How the points are linked:
κ: x31->x98, x137->x594, x554->x197, x748->x169, x568->x41, x526->x410, x63->x767, x891->x658, x246->x799, x689->x343, x273->x568, x136->x137, x935->x115, x659->x578, x407->x627, x439->x246, x169->x375, x884->x565, x741->x884, x705->x832, x117->x440, x994->x72, x298->x689, x389->x597, x706->x590, x765->x706, x558->x52, x141->x575, x582->x170, x170->x382, x704->x705, x197->x421, x72->x80, x663->x544, x946->x141, x155->x891, x32->x584, x683->x939, x894->x292, x302->x31, x627->x16, x989->x558, x362->x592, x440->x242, x939->x96, x578->x20, x292->x15, x597->x842, x787->x663, x592->x983, x500->x32, x215->x526, x472->x935, x713->x63
χ: x31->x169, x137->x627, x554->x765, x748->x787, x115->x242, x568->x705, x16->x658, x41->x832, x658->x594, x526->x72, x63->x592, x767->x983, x799->x52, x80->x842, x891->x137, x544->x98, x246->x558, x689->x292, x273->x704, x136->x407, x343->x15, x935->x440, x659->x554, x407->x155, x52->x584, x439->x989, x169->x663, x884->x63, x741->x713, x242->x575, x705->x939, x117->x946, x994->x389, x298->x894, x389->x215, x584->x799, x706->x578, x983->x565, x96->x41, x765->x659, x558->x32, x842->x410, x141->x935, x582->x298, x170->x689, x594->x16, x704->x683, x375->x544, x197->x706, x98->x375, x72->x597, x590->x20, x663->x31, x946->x472, x421->x590, x155->x136, x575->x115, x32->x246, x683->x273, x20->x421, x894->x582, x302->x748, x627->x891, x989->x500, x362->x741, x440->x141, x939->x568, x578->x197, x565->x767, x292->x170, x832->x96, x410->x80, x597->x526, x787->x302, x382->x343, x592->x884, x500->x439, x15->x382, x215->x994, x472->x117, x713->x362
ω: x31->x302, x137->x136, x115->x935, x568->x273, x16->x627, x41->x568, x658->x891, x526->x215, x63->x713, x767->x63, x799->x246, x80->x72, x891->x155, x544->x663, x246->x439, x689->x298, x343->x689, x935->x472, x52->x558, x169->x748, x884->x741, x242->x440, x705->x704, x584->x32, x706->x765, x983->x592, x96->x939, x558->x989, x842->x597, x141->x946, x170->x582, x594->x137, x375->x169, x197->x554, x98->x31, x72->x994, x590->x706, x663->x787, x421->x197, x575->x141, x32->x500, x20->x578, x627->x407, x440->x117, x939->x683, x578->x659, x565->x884, x292->x894, x832->x705, x410->x526, x597->x389, x382->x170, x592->x362, x15->x292
λ: x31->x597, x137->x578, x554->x989, x748->x215, x568->x663, x16->x421, x41->x544, x658->x590, x63->x935, x767->x115, x891->x706, x544->x80, x689->x63, x273->x787, x136->x659, x343->x767, x659->x439, x407->x554, x169->x526, x884->x141, x741->x946, x705->x31, x298->x713, x706->x32, x983->x242, x96->x375, x765->x500, x582->x741, x170->x884, x594->x20, x704->x302, x375->x410, x197->x558, x98->x842, x590->x584, x663->x72, x421->x52, x155->x765, x683->x748, x20->x799, x894->x362, x302->x389, x627->x197, x362->x117, x939->x169, x578->x246, x565->x575, x292->x592, x832->x98, x787->x994, x382->x565, x592->x440, x15->x983, x713->x472
γ: x31->x410, x137->x421, x554->x32, x748->x72, x568->x98, x63->x242, x891->x20, x689->x983, x273->x31, x136->x197, x659->x558, x407->x706, x169->x80, x884->x115, x741->x935, x705->x375, x298->x592, x706->x799, x765->x246, x582->x63, x170->x767, x704->x169, x197->x584, x663->x842, x155->x578, x683->x663, x894->x884, x302->x526, x627->x590, x362->x141, x939->x544, x578->x52, x292->x565, x787->x597, x592->x575, x713->x440
ξ: x31->x197, x137->x689, x554->x362, x748->x765, x115->x80, x568->x137, x16->x15, x41->x594, x658->x382, x526->x32, x63->x663, x767->x544, x799->x115, x80->x799, x891->x170, x544->x20, x246->x935, x689->x568, x273->x136, x136->x298, x343->x41, x935->x72, x659->x713, x407->x894, x52->x242, x439->x472, x169->x706, x884->x169, x741->x748, x242->x842, x705->x627, x117->x389, x994->x439, x298->x273, x389->x989, x584->x575, x706->x884, x983->x98, x96->x658, x765->x741, x558->x440, x842->x52, x141->x526, x582->x683, x170->x939, x594->x343, x704->x407, x375->x590, x197->x592, x98->x421, x72->x246, x590->x565, x663->x578, x946->x215, x421->x983, x155->x582, x575->x410, x32->x141, x683->x155, x20->x767, x894->x704, x302->x554, x627->x292, x989->x117, x362->x302, x440->x597, x939->x891, x578->x63, x565->x375, x292->x705, x832->x16, x410->x584, x597->x558, x787->x659, x382->x96, x592->x31, x500->x946, x15->x832, x215->x500, x472->x994, x713->x787

In the rows, 25 means zero.

The rows follow the links: the fewer symbols apart two points are, the more alike their rows tend to be.

Name the point of each row.
[15, 44, 25, 32, 31, 30, 23, 35, 21, 17, 15, 26, 15, 33, 17, 23, 32, 36, 22, 22, 23, 22, 19, 16, 35, 35, 34, 20, 26, 17, 36, 20, 28, 23, 26, 14, 24, 24, 31, 28, 31, 25, 27, 29, 16, 31, 27, 33, 26, 27] -> x894
[21, 20, 30, 22, 21, 35, 17, 27, 22, 29, 20, 26, 21, 27, 14, 22, 42, 29, 30, 19, 31, 18, 16, 32, 23, 19, 26, 23, 18, 28, 19, 21, 24, 21, 28, 28, 16, 22, 20, 21, 32, 27, 22, 29, 19, 22, 10, 30, 22, 13] -> x568
[31, 25, 30, 27, 27, 15, 18, 31, 31, 23, 16, 24, 32, 33, 32, 36, 23, 21, 11, 14, 24, 34, 40, 30, 27, 16, 22, 16, 28, 24, 26, 22, 23, 36, 28, 17, 30, 28, 19, 25, 28, 28, 24, 26, 29, 34, 20, 29, 23, 32] -> x472
[35, 11, 28, 27, 18, 16, 26, 27, 37, 22, 31, 32, 28, 22, 28, 33, 28, 22, 24, 26, 30, 29, 36, 36, 23, 8, 13, 23, 22, 33, 14, 28, 22, 38, 21, 25, 25, 26, 28, 22, 26, 36, 24, 24, 41, 24, 25, 17, 20, 28] -> x80
[36, 9, 33, 22, 30, 21, 30, 10, 22, 38, 37, 18, 42, 20, 36, 21, 10, 12, 25, 27, 18, 27, 24, 22, 23, 27, 22, 27, 29, 29, 19, 24, 22, 28, 32, 28, 27, 23, 17, 28, 21, 20, 21, 28, 26, 25, 26, 21, 26, 26] -> x32
[21, 11, 27, 10, 17, 22, 22, 13, 13, 32, 29, 25, 23, 26, 21, 22, 24, 12, 28, 27, 30, 23, 18, 24, 15, 31, 22, 31, 24, 35, 21, 37, 27, 15, 30, 33, 16, 21, 26, 30, 24, 17, 33, 20, 26, 25, 24, 27, 28, 20] -> x169
[26, 32, 28, 27, 28, 43, 29, 20, 24, 32, 25, 16, 28, 25, 16, 18, 23, 28, 30, 25, 19, 17, 10, 12, 28, 27, 33, 26, 19, 13, 32, 20, 20, 19, 23, 27, 19, 19, 18, 19, 24, 28, 14, 34, 11, 21, 21, 31, 25, 22] -> x627
[31, 2, 30, 13, 18, 22, 22, 20, 33, 30, 28, 21, 34, 30, 28, 32, 24, 15, 20, 18, 32, 30, 29, 30, 19, 13, 20, 21, 23, 30, 17, 30, 23, 37, 30, 30, 18, 20, 17, 25, 30, 36, 22, 24, 29, 24, 20, 23, 21, 26] -> x72
[22, 25, 18, 21, 16, 18, 29, 24, 18, 22, 31, 30, 14, 24, 24, 24, 28, 22, 36, 37, 31, 24, 25, 36, 15, 31, 18, 33, 25, 37, 18, 35, 29, 19, 23, 35, 20, 23, 36, 31, 18, 19, 37, 20, 39, 21, 30, 18, 28, 24] -> x375
[32, 13, 32, 26, 26, 15, 27, 18, 17, 30, 37, 25, 22, 29, 32, 27, 21, 13, 17, 34, 27, 25, 31, 31, 22, 26, 14, 25, 30, 31, 18, 31, 17, 35, 42, 21, 24, 24, 34, 36, 23, 25, 31, 15, 29, 32, 36, 28, 24, 19] -> x215
[31, 13, 29, 19, 22, 20, 21, 24, 34, 25, 31, 25, 23, 33, 29, 33, 24, 19, 12, 22, 24, 27, 37, 30, 23, 16, 13, 18, 33, 27, 19, 25, 18, 37, 34, 22, 27, 23, 27, 28, 28, 34, 27, 13, 32, 28, 24, 30, 19, 22] -> x994
[23, 30, 29, 28, 24, 20, 28, 24, 31, 21, 23, 21, 29, 32, 34, 34, 16, 23, 13, 21, 24, 32, 32, 18, 28, 26, 25, 14, 35, 22, 38, 30, 26, 38, 29, 15, 32, 26, 29, 29, 29, 30, 28, 23, 25, 33, 36, 27, 19, 36] -> x117
[27, 20, 29, 28, 15, 24, 32, 26, 37, 21, 31, 30, 30, 24, 30, 29, 24, 18, 25, 32, 30, 25, 24, 21, 18, 22, 13, 27, 28, 30, 25, 35, 23, 40, 28, 21, 24, 21, 32, 27, 28, 35, 22, 22, 35, 22, 38, 16, 14, 36] -> x842
[17, 43, 20, 41, 23, 34, 27, 33, 25, 18, 17, 32, 23, 25, 19, 25, 40, 35, 32, 26, 29, 26, 19, 23, 31, 31, 34, 22, 21, 19, 31, 24, 26, 27, 17, 15, 29, 24, 28, 20, 31, 25, 20, 33, 25, 27, 26, 18, 22, 37] -> x15
[20, 23, 28, 15, 23, 36, 26, 13, 35, 24, 29, 13, 29, 18, 23, 20, 9, 28, 25, 26, 17, 18, 14, 7, 24, 23, 28, 32, 22, 23, 36, 25, 31, 17, 21, 36, 21, 27, 18, 19, 22, 26, 21, 25, 18, 14, 28, 26, 30, 26] -> x197

Each walk starts at a row. The symbols on each line, taken left to right, move it on to the next point.
Answer with the point's row; about right is enough.
new walk
[40, 20, 26, 23, 34, 20, 24, 25, 39, 30, 27, 16, 29, 22, 33, 33, 9, 29, 12, 23, 21, 27, 38, 26, 29, 15, 18, 23, 31, 27, 22, 17, 22, 32, 25, 25, 34, 29, 19, 25, 22, 33, 27, 22, 21, 29, 19, 30, 22, 20]
κ κ ω ω χ χ	[37, 22, 26, 29, 39, 16, 30, 21, 22, 38, 37, 19, 27, 26, 37, 25, 8, 17, 18, 34, 18, 27, 32, 24, 27, 27, 19, 24, 32, 29, 22, 23, 18, 28, 36, 24, 30, 29, 27, 32, 19, 24, 27, 19, 27, 32, 29, 23, 22, 19]
χ ξ χ κ ξ χ χ ξ	[38, 11, 33, 21, 28, 25, 25, 14, 35, 32, 27, 15, 43, 20, 33, 31, 12, 15, 21, 19, 25, 29, 28, 23, 21, 14, 20, 23, 23, 30, 21, 20, 25, 33, 23, 29, 28, 27, 11, 22, 26, 32, 19, 28, 24, 21, 17, 22, 22, 27]
new walk
[25, 30, 27, 33, 22, 21, 31, 26, 30, 16, 22, 27, 38, 21, 32, 33, 24, 22, 21, 26, 25, 34, 26, 21, 27, 23, 22, 24, 29, 23, 29, 32, 29, 41, 19, 16, 32, 27, 31, 28, 29, 32, 25, 33, 33, 28, 39, 15, 23, 48]
ξ χ χ ξ ξ ξ ξ χ ω	[35, 19, 32, 23, 26, 33, 32, 14, 36, 29, 32, 15, 40, 19, 33, 28, 7, 17, 21, 23, 22, 24, 20, 7, 21, 20, 26, 27, 26, 19, 31, 23, 26, 30, 26, 25, 29, 22, 15, 23, 25, 32, 12, 31, 22, 23, 30, 19, 22, 33]
χ ω ξ κ κ ξ	[28, 16, 28, 28, 23, 15, 31, 22, 22, 29, 38, 29, 23, 22, 32, 32, 29, 12, 27, 32, 29, 33, 27, 33, 20, 22, 14, 23, 27, 33, 15, 36, 23, 38, 31, 24, 26, 24, 34, 31, 24, 26, 29, 25, 39, 23, 35, 14, 23, 29]
new walk
[31, 23, 28, 28, 31, 27, 31, 23, 39, 30, 30, 19, 31, 26, 34, 29, 3, 26, 13, 28, 15, 21, 27, 10, 26, 22, 20, 19, 35, 22, 31, 22, 22, 34, 32, 21, 32, 24, 28, 27, 22, 33, 25, 22, 23, 27, 35, 25, 21, 27]
χ κ ξ χ κ χ χ	[32, 24, 22, 34, 23, 12, 31, 22, 15, 24, 27, 27, 38, 23, 35, 32, 24, 14, 21, 27, 27, 36, 32, 34, 24, 31, 23, 25, 29, 25, 23, 27, 24, 37, 22, 23, 34, 31, 35, 29, 23, 23, 27, 31, 39, 29, 32, 10, 29, 37]
ω χ χ ω ξ	[25, 18, 32, 22, 22, 25, 27, 22, 35, 21, 34, 24, 22, 33, 27, 29, 20, 21, 16, 30, 25, 22, 28, 16, 21, 23, 11, 19, 32, 28, 30, 30, 15, 39, 38, 21, 23, 21, 34, 33, 27, 37, 29, 18, 28, 30, 39, 29, 14, 29]
new walk
[24, 14, 39, 18, 16, 32, 26, 12, 36, 25, 34, 18, 32, 25, 27, 27, 26, 12, 24, 23, 29, 24, 18, 14, 18, 21, 17, 22, 21, 26, 27, 35, 25, 35, 32, 23, 22, 20, 22, 28, 31, 34, 18, 25, 30, 22, 34, 23, 18, 36]
ξ χ ξ κ ξ χ ω χ χ	[27, 1, 36, 21, 21, 18, 27, 12, 18, 33, 35, 21, 35, 30, 31, 25, 24, 6, 25, 28, 25, 29, 21, 28, 18, 26, 18, 28, 27, 29, 16, 32, 26, 34, 36, 29, 20, 20, 26, 29, 26, 27, 23, 25, 35, 24, 31, 24, 25, 25]
ω ξ χ κ χ κ ω ξ	[24, 23, 34, 23, 17, 24, 29, 12, 27, 21, 24, 18, 42, 26, 32, 30, 17, 14, 17, 16, 28, 34, 20, 13, 23, 23, 28, 23, 28, 22, 35, 32, 30, 37, 26, 22, 22, 22, 16, 27, 30, 29, 20, 31, 29, 26, 36, 20, 26, 41]
new walk
[24, 37, 21, 32, 27, 26, 22, 40, 21, 19, 12, 34, 22, 25, 24, 26, 41, 34, 30, 18, 27, 27, 27, 39, 33, 26, 33, 22, 16, 21, 20, 19, 28, 22, 12, 21, 30, 29, 27, 20, 27, 22, 22, 35, 22, 26, 14, 21, 27, 26]
χ χ ω γ ξ χ	[16, 28, 18, 23, 12, 26, 25, 31, 36, 17, 31, 28, 13, 21, 19, 23, 28, 30, 36, 32, 30, 19, 18, 22, 16, 23, 18, 29, 27, 30, 33, 35, 26, 23, 16, 32, 17, 24, 33, 28, 27, 28, 31, 16, 31, 18, 38, 21, 23, 34]
ξ χ χ ξ ξ ξ χ ξ	[15, 41, 18, 28, 19, 20, 30, 31, 29, 13, 13, 29, 21, 21, 22, 26, 24, 33, 33, 24, 30, 27, 24, 23, 27, 30, 31, 27, 27, 25, 40, 31, 34, 26, 9, 27, 29, 30, 27, 23, 28, 26, 31, 28, 31, 20, 36, 19, 32, 47]
new walk
[34, 26, 27, 31, 24, 28, 34, 26, 38, 23, 39, 21, 37, 16, 34, 28, 9, 23, 25, 33, 23, 27, 29, 15, 24, 15, 22, 27, 29, 25, 30, 23, 24, 34, 19, 23, 29, 24, 26, 23, 22, 33, 21, 28, 31, 21, 35, 16, 21, 38]
χ ξ ω χ κ	[31, 25, 27, 26, 25, 14, 28, 27, 31, 18, 25, 29, 39, 22, 32, 36, 26, 20, 17, 19, 29, 37, 37, 38, 26, 16, 26, 20, 27, 27, 23, 29, 25, 41, 14, 20, 30, 28, 24, 22, 29, 27, 26, 31, 38, 24, 21, 15, 25, 41]
ξ χ χ ξ ξ ξ χ ξ	[40, 20, 24, 29, 27, 23, 29, 25, 40, 29, 31, 24, 35, 13, 34, 32, 16, 24, 20, 26, 21, 25, 35, 31, 27, 12, 20, 29, 26, 27, 17, 19, 22, 33, 21, 26, 32, 29, 24, 20, 23, 31, 20, 27, 33, 21, 21, 16, 26, 28]
new walk
[14, 16, 30, 11, 10, 33, 20, 20, 31, 20, 24, 16, 21, 25, 15, 21, 23, 27, 29, 25, 32, 16, 16, 15, 16, 23, 22, 29, 20, 25, 34, 34, 25, 19, 25, 33, 13, 18, 21, 24, 29, 30, 28, 20, 24, 15, 33, 29, 25, 25]
χ ξ λ χ ω κ ξ χ χ	[28, 11, 34, 26, 26, 17, 24, 11, 14, 31, 25, 20, 41, 31, 34, 25, 17, 6, 23, 20, 25, 36, 25, 30, 20, 29, 25, 28, 29, 25, 23, 32, 28, 32, 25, 28, 27, 26, 26, 31, 24, 21, 24, 31, 32, 30, 33, 20, 28, 35]
κ ω ω χ κ	[29, 13, 31, 17, 23, 20, 20, 16, 26, 24, 16, 23, 41, 29, 32, 33, 23, 15, 17, 9, 27, 34, 28, 29, 25, 14, 24, 21, 25, 23, 23, 28, 26, 37, 21, 22, 27, 25, 15, 23, 28, 27, 18, 36, 29, 31, 21, 23, 25, 34]
